Each row is followed by roughly how far along a hidden order it lies, from 0 to 20. A new part has a new order.
(in the rows, 128 means zero)
[115 136 156 138 105 130 123 115 139 122 130 118 119 128 104 136 129 136
 124 136 157  87 152 112 131 147 140 142 100 147  43] : 0
[118 125 142 136 116 130 110 100 148 120 136 112 123 125  88 132 128 143
 110 142 133 103 136 116 128 135 113 168 106 150  57] : 0
[127 128 133 127 119 129 125 123 129 122 127 124 127 127 119 130 127 134
 129 129 125 122 126 126 126 108 119 142 120 136  97] : 1
[130 150 135 135 138 127 131 132 122 138 125 133 125 134 125 129 133 121
 134 122 128 117 149 121 138 168 149 110 127 129 125] : 2
[138 154 120 132 155 126 132 138 111 145 122 139 131 134 132 125 133 116
 142 113  97 138 143 128 141 161 139 102 141 120 166] : 5
[138 146 115 131 164 126 127 133 114 143 124 137 132 133 125 123 132 118
 137 115  91 145 135 129 140 160 129 114 144 121 171] : 8
[161 184 107 134 196 123 145 160  75 174 108 159 133 143 150 119 137  93
 171  86  48 161 160 130 161 180 154  56 163 104 228] : 3
[121  77 128 125  96 133 125 115 164 112 138 117 129 111 138 127 119 130
  96 156 169 134  99 133 111  72 114 150 117 131 118] : 13
[121 127 140 129 110 129 129 126 129 122 127 123 124 128 124 133 127 135
 129 130 143 110 136 123 125 117 131 133 115 136  90] : 4
[120  27 134 124  46 139 132 113 201 105 142 114 128  92 165 127 109 124
  71 182 223 134  84 133 101   1 121 147 100 135 108] : 18
[130  93 103 110 124 126 126 131 129 111 130 125 139 122 146 124 120 138
 123 130 110 164  80 149 108  56  88 157 146 116 178] : 11
[118 150 147 134 122 127 129 128 125 126 128 126 120 135 117 133 133 134
 134 129 153 100 151 118 132 175 148 121 116 135  87] : 3
[145  36 109 131  95 140 125 107 193 132 137 122 136  91 152 117 108 104
  71 167 143 171  86 136 121   1  99 146 121 131 153] : 20

Part 2:
[136 135 129 110 139 129 125 126 131 137 124 132 112 112 135 103 130 138
 139 132 131 128 195 156 107 116] : 8
[134 164 132 104 132 134 124 128 126 142 115 128 111 128 133  89 126 136
 136 141 132 138 204 199  85 121] : 11
[138 133 128 129 147 152 134 128 135 138 123 134  84  90 127 100 127 133
 129 116 153 129 253 113  88 128] : 0
[129 157 136  95 112 124 111 132 126 129 118 101 149 154 149  71 126 140
 141 163  89 134 145 255 126 126] : 20
[128 105 137 114 103 122 120 133 117 126 119 182 119 108 157 122 131 129
 144 133 131 127 130  84  60 150] : 9
[120 106 131 107  90 103 107 134 119 111 126 129 165 152 155 108 129 134
 145 164  83 129  66 200 122 126] : 20
[130 159 125 122 127 130 126 131 126 139 119 136 112 135 120 134 126 126
 126 125 137 135 121 156 110 135] : 11
[135 142 131 108 137 134 124 127 130 139 120 133 109 113 140  95 128 139
 141 137 131 131 197 181  96 123] : 8
[132 132 129 112 130 125 121 129 129 133 122 126 119 124 138 106 128 136
 138 141 123 132 161 180 100 119] : 11
[131 160 131  99 127 130 118 130 127 132 118 107 140 149 139  90 125 140
 140 158 100 135 154 252 124 121] : 17
[133 101 139 128 116 129 136 130 115 134 121 190  98  86 133 128 131 120
 142 114 147 126 181  27  48 162] : 4
[137 166 132 108 136 139 124 129 126 142 115 129 106 120 133  93 126 139
 136 140 137 136 200 209  73 130] : 9
[131 108 129 108 128 120 116 128 132 129 129 136 127 117 148 100 132 142
 142 139 114 125 167 162 110  99] : 10
[133 174 128 104 148 143 123 129 130 144 118 104 119 139 130  94 124 136
 130 146 130 136 197 237 110 116] : 11
[131 113 137 122 125 129 130 129 122 134 123 161 111 100 136 128 131 128
 139 120 139 125 159  63  73 144] : 6
[130 117 137 128 115 123 130 132 119 130 120 177 110 106 133 136 130 123
 137 122 147 129 140  60  61 152] : 7
[138 156 125 125 149 154 132 128 134 144 121 127  82 102 125  99 125 134
 125 118 158 134 250 152  64 130] : 1
[131 147 130 118 119 126 125 131 123 136 118 158 111 121 130 125 127 128
 132 130 131 133 154 135  88 143] : 10
